Below is a small trained network, with its code and all its weights. Each question gives an input and a class and asks what happens when units are switched off, that is, made to give their printed mean instead of their output.

import numpy as np


def w(rows, s, z=0):
    codes = np.array(rows[::2]) - 128.0
    scale = np.full(codes.shape[1], s)
    scale[-1] = z or s
    return codes * scale


def f(y):
    return y / 2 * (1 + np.tanh(0.7978845608 * (y + 0.044715 * y**3)))


def log_softmax(a):
    a = a - a.max(-1, keepdims=True)
    return a - np.log(np.exp(a).sum(-1, keepdims=True))


def net(x, mask):
    res = np.array(x, float).reshape(1, 4) / 4 @ E
    y = f(res @ A[0][:, :-1].T + A[0][:, -1])
    res = res + np.where(mask, y, B[0][:, -1]) @ B[0][:, :-1]
    return log_softmax(res[-1] @ U[:, :-1].T + U[:, -1])


A, B = {}, {}
E = w([
[78,81,222,46,182],'x0',
[83,254,189,124,99],'x1',
[175,178,68,232,65],'x2',
[237,132,157,24,223],'x3',
],0.0085)
A[0] = w([
[130,170,149,127,85,82],'neuron 0',
[98,107,180,83,161,165],'neuron 1',
[205,116,116,86,165,242],'neuron 2',
[120,126,166,137,133,94],'neuron 3',
[108,251,139,148,110,158],'neuron 4',
[97,87,101,188,72,237],'neuron 5',
[94,121,188,73,169,255],'neuron 6',
[163,195,80,126,133,92],'neuron 7',
],0.018,0.0053)
B[0] = w([
[85,197,134,114,154,156],'neuron 0',
[159,52,155,99,35,220],'neuron 1',
[178,101,36,162,192,235],'neuron 2',
[82,116,183,76,94,137],'neuron 3',
[193,237,106,89,247,221],'neuron 4',
[149,102,79,226,122,242],'neuron 5',
[157,64,116,120,103,249],'neuron 6',
[94,95,168,158,112,184],'neuron 7',
],0.014,0.016)
U = w([
[94,209,192,122,93,2],'0',
[2,167,124,75,127,9],'1',
[173,249,244,73,148,26],'2',
[194,250,87,129,243,238],'3',
[32,141,218,129,164,17],'4',
[138,36,135,176,83,209],'5',
[95,152,215,34,122,160],'6',
],0.0092,0.0038)

Each question gives the input, the list of numbers given to net, and the class t.
The units are the neurons (one row each of A and B). Each row of codes is followed by its name. A weight is (code - 128) times the scale printed after its matrix; where a second scale follows, it is the last column's (A, B and U).
mask holds one flag per neuron, in row order. A switched-off neuron (its flag False) gives its mean, the last column of its row in B, instead of its output. The means were averaged over made-up inputs and are rounded, as every weight is.
A unit's drop is (log p(t) with every unit on - log p(t) with that unit switched off) / (log p(t) with every unit on - log p(t) with every unit switched off).
most important unit: the unit with the biggest drop
k most important neurons: the k neurons with the biggest drops, biggest first
drop of u: that unit's drop, to one decimal
input [-4,2,-2,8], class 5: 4 most important neurons	[neuron 4; neuron 7; neuron 0; neuron 6]
input [1,-4,3,1], class 3: most important unit	neuron 1
input [4,6,-6,1], class 5: 2 most important neurons	[neuron 6; neuron 1]
input [1,-2,8,-2], class 3: 3 most important neurons	[neuron 1; neuron 6; neuron 3]
input [-6,-7,-3,0], class 3: 2 most important neurons	[neuron 1; neuron 6]
input [0,-5,-3,7], class 5: 2 most important neurons	[neuron 4; neuron 1]
input [-8,0,-8,-7], class 3: 3 most important neurons	[neuron 1; neuron 6; neuron 7]
input [8,5,1,-6], class 6: drop of neuron 1	0.2
input [1,3,-3,-5], class 3: drop of neuron 4	0.4
input [4,-3,-7,5], class 5: drop of neuron 1	0.0
input [-4,2,-6,6], class 5: drop of neuron 4	0.4
